Here is a tiny trained network, its code and every weight. The questions are about switching its units off for an input and a target symbol, where a switched-off unit gives its printed mean instead of its output.

import numpy as np


def w(rows, s, z=0):
    codes = np.array(rows[::2]) - 128.0
    scale = np.full(codes.shape[1], s)
    scale[-1] = z or s
    return codes * scale


def f(y):
    return y / 2 * (1 + np.tanh(0.7978845608 * (y + 0.044715 * y**3)))


def softmax(a):
    e = np.exp(a - a.max(-1, keepdims=True))
    return e / e.sum(-1, keepdims=True)


def log_softmax(a):
    a = a - a.max(-1, keepdims=True)
    return a - np.log(np.exp(a).sum(-1, keepdims=True))


def net(x, mask):
    ids = ['βγδεζθλξστφω'.index(c) for c in x.split()]
    T = len(ids)
    res = E[ids] + P[:T]
    q, k, v = (res @ M[0].T for M in (Q, K, V))
    z = softmax(np.where(np.tri(T) > 0, q @ k.T / 2**0.5, -1e9)) @ v
    res = res + np.where(mask[0], z, O[0][:, -1]) @ O[0][:, :-1]
    y = f(res @ A[0][:, :-1].T + A[0][:, -1])
    res = res + np.where(mask[1:13], y, B[0][:, -1]) @ B[0][:, :-1]
    return log_softmax(res[-1] @ U[:, :-1].T + U[:, -1])


Q, K, V, O, A, B = {}, {}, {}, {}, {}, {}
E = w([
[106,94,218,148,59],'β',
[74,101,65,41,183],'γ',
[161,135,188,154,37],'δ',
[168,93,157,147,196],'ε',
[142,191,138,110,148],'ζ',
[178,207,159,177,119],'θ',
[47,69,100,138,113],'λ',
[172,26,119,127,66],'ξ',
[4,155,153,160,100],'σ',
[156,163,83,112,11],'τ',
[159,139,188,246,174],'φ',
[191,134,156,88,125],'ω',
],0.019)
P = w([
[145,151,180,219,159],'0',
[156,157,165,150,129],'1',
[165,160,149,95,92],'2',
[176,162,124,63,79],'3',
[183,168,105,39,80],'4',
[204,159,97,42,91],'5',
[216,160,91,33,59],'6',
[240,152,87,42,94],'7',
[239,147,73,16,68],'8',
[253,145,72,24,81],'9',
],0.0047)
Q[0] = w([
[3,91,32,144,140],'h0',
[31,81,58,131,156],'h0',
],0.017)
K[0] = w([
[3,136,143,174,138],'h0',
[34,138,177,159,170],'h0',
],0.021)
V[0] = w([
[117,255,71,164,72],'h0',
[100,95,17,211,61],'h0',
],0.0051)
O[0] = w([
[29,247,121,169,68,165],'h0',
[128,93,2,208,118,253],'h0',
],0.0078,0.0026)
A[0] = w([
[186,165,217,117,140,91],'n0',
[212,209,116,129,139,2],'n1',
[61,135,166,92,102,160],'n2',
[72,44,38,139,192,94],'n3',
[107,225,85,139,128,206],'n4',
[153,91,148,172,140,242],'n5',
[100,191,164,150,250,136],'n6',
[184,224,153,145,111,201],'n7',
[116,121,147,158,76,163],'n8',
[180,146,200,249,114,87],'n9',
[138,176,163,188,124,91],'n10',
[157,125,67,68,73,241],'n11',
],0.011,0.0059)
B[0] = w([
[75,2,235,109,108,173],'n0',
[7,53,128,229,22,149],'n1',
[138,119,100,206,157,148],'n2',
[106,137,128,75,74,226],'n3',
[92,102,150,192,172,186],'n4',
[140,99,78,139,146,175],'n5',
[73,229,166,111,171,139],'n6',
[86,187,117,27,135,209],'n7',
[191,112,76,133,145,173],'n8',
[220,171,158,111,124,154],'n9',
[144,163,130,115,101,143],'n10',
[167,154,137,130,181,249],'n11',
],0.0086,0.012)
U = w([
[169,125,160,208,85,124],'β',
[135,170,79,44,217,22],'γ',
[207,196,115,77,42,1],'δ',
[144,127,122,139,251,141],'ε',
[91,171,121,101,196,73],'ζ',
[121,177,155,153,45,40],'θ',
[94,104,79,134,71,120],'λ',
[204,129,80,109,164,188],'ξ',
[111,130,144,203,159,173],'σ',
[146,212,50,104,119,194],'τ',
[175,175,138,137,178,119],'φ',
[128,132,137,63,122,160],'ω',
],0.012,0.0089)

Each question gives the input, a string of symbols that net reads in full, and the target symbol t.
The units are the heads (2 rows each of Q, K, V and O) and the neurons (one row each of A and B). Each row of codes is followed by its name. A weight is (code - 128) times the scale printed after its matrix; where a second scale follows, it is the last column's (O, A, B and U).
mask holds one flag per unit, heads first, then neurons. A switched-off unit (its flag False) gives its mean, the last column of its rows in O or B, instead of its output. The means were averaged over made-up inputs and are rounded, as every weight is.
A unit's drop is (log p(t) with every unit on - log p(t) with that unit switched off) / (log p(t) with every unit on - log p(t) with every unit switched off).
The circuit of an input: a set's keep is (log p(t) with only the set's units on - log p(t) with every unit switched off) / (log p(t) with every unit on - log p(t) with every unit switched off). Starting from the 12 units with the biggest drops (on a tie, the unit counted first), units are removed one at a time, each time the one whose removal leaves the highest keep (on an exact tie, the one counted first), for as long as the keep stays at least 0.8.
circuit, biggest first: the units of the circuit, biggest drop first
top k neurons: the k neurons with the biggest drops, biggest first
drop of u: that unit's drop, to one decimal
input ξ θ λ δ, target ξ: circuit, biggest first => [h0; n3; n1]
input β τ λ σ, target σ: circuit, biggest first => [n4; n2; h0]
input λ λ λ τ θ ζ ω ε τ ζ, target ζ: circuit, biggest first => [n4; n7; h0; n8]
input λ λ ζ τ ζ β ω δ ζ, target ω: circuit, biggest first => [h0; n0]
input δ δ θ θ, target θ: circuit, biggest first => [n1; h0]
input λ λ φ β, target β: top 2 neurons => [n7; n2]
input δ λ τ τ λ ξ λ λ φ, target ξ: circuit, biggest first => [h0; n9]
input ξ ω λ λ β, target β: top 4 neurons => [n2; n7; n3; n0]
input β λ τ ω ζ, target ζ: top 2 neurons => [n7; n6]
input λ τ λ λ λ ξ β, target ξ: top neuron => [n1]
input λ δ ζ ω λ θ δ, target ω: top 2 neurons => [n0; n7]
input ζ ω λ φ ξ ω φ θ, target ω: top 3 neurons => [n7; n0; n2]
input ω β ζ, target ω: top 3 neurons => [n0; n7; n11]
input τ τ τ θ δ τ ζ φ λ φ, target τ: drop of h0 => 0.6
input λ β λ λ δ λ ξ, target ξ: drop of h0 => 0.1
input β λ θ δ λ ω, target ω: drop of n10 => 0.0
